Below is a small trained network, with its code and all its weights. Each question gives an input and a class and asks what happens when units are switched off, that is, made to give their printed mean instead of their output.

import numpy as np


def w(rows, s, z=0):
    codes = np.array(rows[::2]) - 128.0
    scale = np.full(codes.shape[1], s)
    scale[-1] = z or s
    return codes * scale


def f(y):
    return y / 2 * (1 + np.tanh(0.7978845608 * (y + 0.044715 * y**3)))


def log_softmax(a):
    a = a - a.max(-1, keepdims=True)
    return a - np.log(np.exp(a).sum(-1, keepdims=True))


def net(x, mask):
    res = np.array(x, float).reshape(1, 2) / 4 @ E
    y = f(res @ A[0][:, :-1].T + A[0][:, -1])
    res = res + np.where(mask, y, B[0][:, -1]) @ B[0][:, :-1]
    return log_softmax(res[-1] @ U[:, :-1].T + U[:, -1])


A, B = {}, {}
E = w([
[132,137,122,72,3,83,138,149,73,75,130],'x0',
[118,166,42,122,161,57,229,107,148,111,150],'x1',
],0.018)
A[0] = w([
[129,74,150,140,187,194,185,108,122,158,129,77],'n1',
[91,140,143,92,103,105,117,169,99,103,113,225],'n2',
[54,215,27,107,198,7,133,113,78,154,195,75],'n3',
[110,194,117,200,213,122,41,82,88,146,96,88],'n4',
[170,144,38,78,75,126,79,130,188,74,96,51],'n5',
[154,149,203,88,51,107,140,159,164,107,206,74],'n6',
[172,96,206,85,112,155,78,94,110,81,118,124],'n7',
[91,120,147,161,101,104,144,107,16,75,112,91],'n8',
[64,128,167,224,232,168,140,55,218,167,141,255],'n9',
[148,133,89,65,3,68,118,85,81,21,213,218],'n10',
[168,86,121,101,103,132,152,159,57,83,114,77],'n11',
[147,95,170,140,86,121,199,227,123,103,85,48],'n12',
[226,62,159,190,80,218,122,148,64,180,166,46],'n13',
[185,117,224,112,124,209,25,130,222,138,103,135],'n14',
],0.0074,0.0078)
B[0] = w([
[152,101,208,192,178,139,155,91,94,106,54,154],'n1',
[125,66,116,90,110,170,154,195,177,100,132,182],'n2',
[160,188,116,114,111,84,131,60,66,159,127,204],'n3',
[136,89,199,149,142,133,94,126,111,107,86,161],'n4',
[248,110,167,192,151,69,143,47,29,120,69,145],'n5',
[146,111,150,141,148,164,135,79,67,88,102,163],'n6',
[146,191,93,120,60,102,177,127,51,149,154,182],'n7',
[153,84,184,183,158,117,129,118,87,80,88,157],'n8',
[121,137,127,97,139,183,179,164,130,74,136,236],'n9',
[147,138,160,139,140,193,145,174,175,131,134,252],'n10',
[171,91,169,138,131,117,150,82,98,104,81,157],'n11',
[214,108,180,215,193,31,96,23,69,137,48,142],'n12',
[149,183,193,153,123,114,152,81,87,153,116,173],'n13',
[126,149,151,149,43,102,188,171,96,156,132,216],'n14',
],0.011,0.021)
U = w([
[192,17,133,169,204,153,132,95,117,50,63,65],'0',
[181,249,93,133,106,66,149,60,68,219,154,52],'1',
[115,103,60,33,106,217,144,213,202,112,255,255],'2',
[124,12,95,161,155,57,53,40,129,168,141,77],'3',
],0.0091,0.0074)

Each question gives the input, the list of numbers given to net, and the class t.
The units are the neurons (one row each of A and B). Each row of codes is followed by its name. A weight is (code - 128) times the scale printed after its matrix; where a second scale follows, it is the last column's (A, B and U).
mask holds one flag per neuron, in row order. A switched-off neuron (its flag False) gives its mean, the last column of its row in B, instead of its output. The means were averaged over made-up inputs and are rounded, as every weight is.
A unit's drop is (log p(t) with every unit on - log p(t) with that unit switched off) / (log p(t) with every unit on - log p(t) with every unit switched off).
The circuit of an input: a set's keep is (log p(t) with only the set's units on - log p(t) with every unit switched off) / (log p(t) with every unit on - log p(t) with every unit switched off). Starting from the 12 units with the biggest drops (on a tie, the unit counted first), units are removed one at a time, each time the one whose removal leaves the highest keep (on an exact tie, the one counted first), for as long as the keep stays at least 0.8.
units of the circuit, in order: the units of the circuit, biggest drop first
top k neurons: the k neurons with the biggest drops, biggest first
drop when u is switched off: that unit's drop, to one decimal
input [-7,-8], class 1: units of the circuit, in order => (n14)
input [1,3], class 2: units of the circuit, in order => (n13 n12)
input [5,-7], class 1: top 2 neurons => (n7 n14)
input [2,3], class 2: top 2 neurons => (n13 n7)
input [6,6], class 0: top 2 neurons => (n10 n7)
input [3,-4], class 1: top 4 neurons => (n9 n7 n13 n14)
input [6,-8], class 1: top 2 neurons => (n7 n14)
input [3,-1], class 2: drop when n1 is switched off => 0.2
input [-3,3], class 2: drop when n6 is switched off => 0.1
input [7,6], class 0: drop when n14 is switched off => 0.0
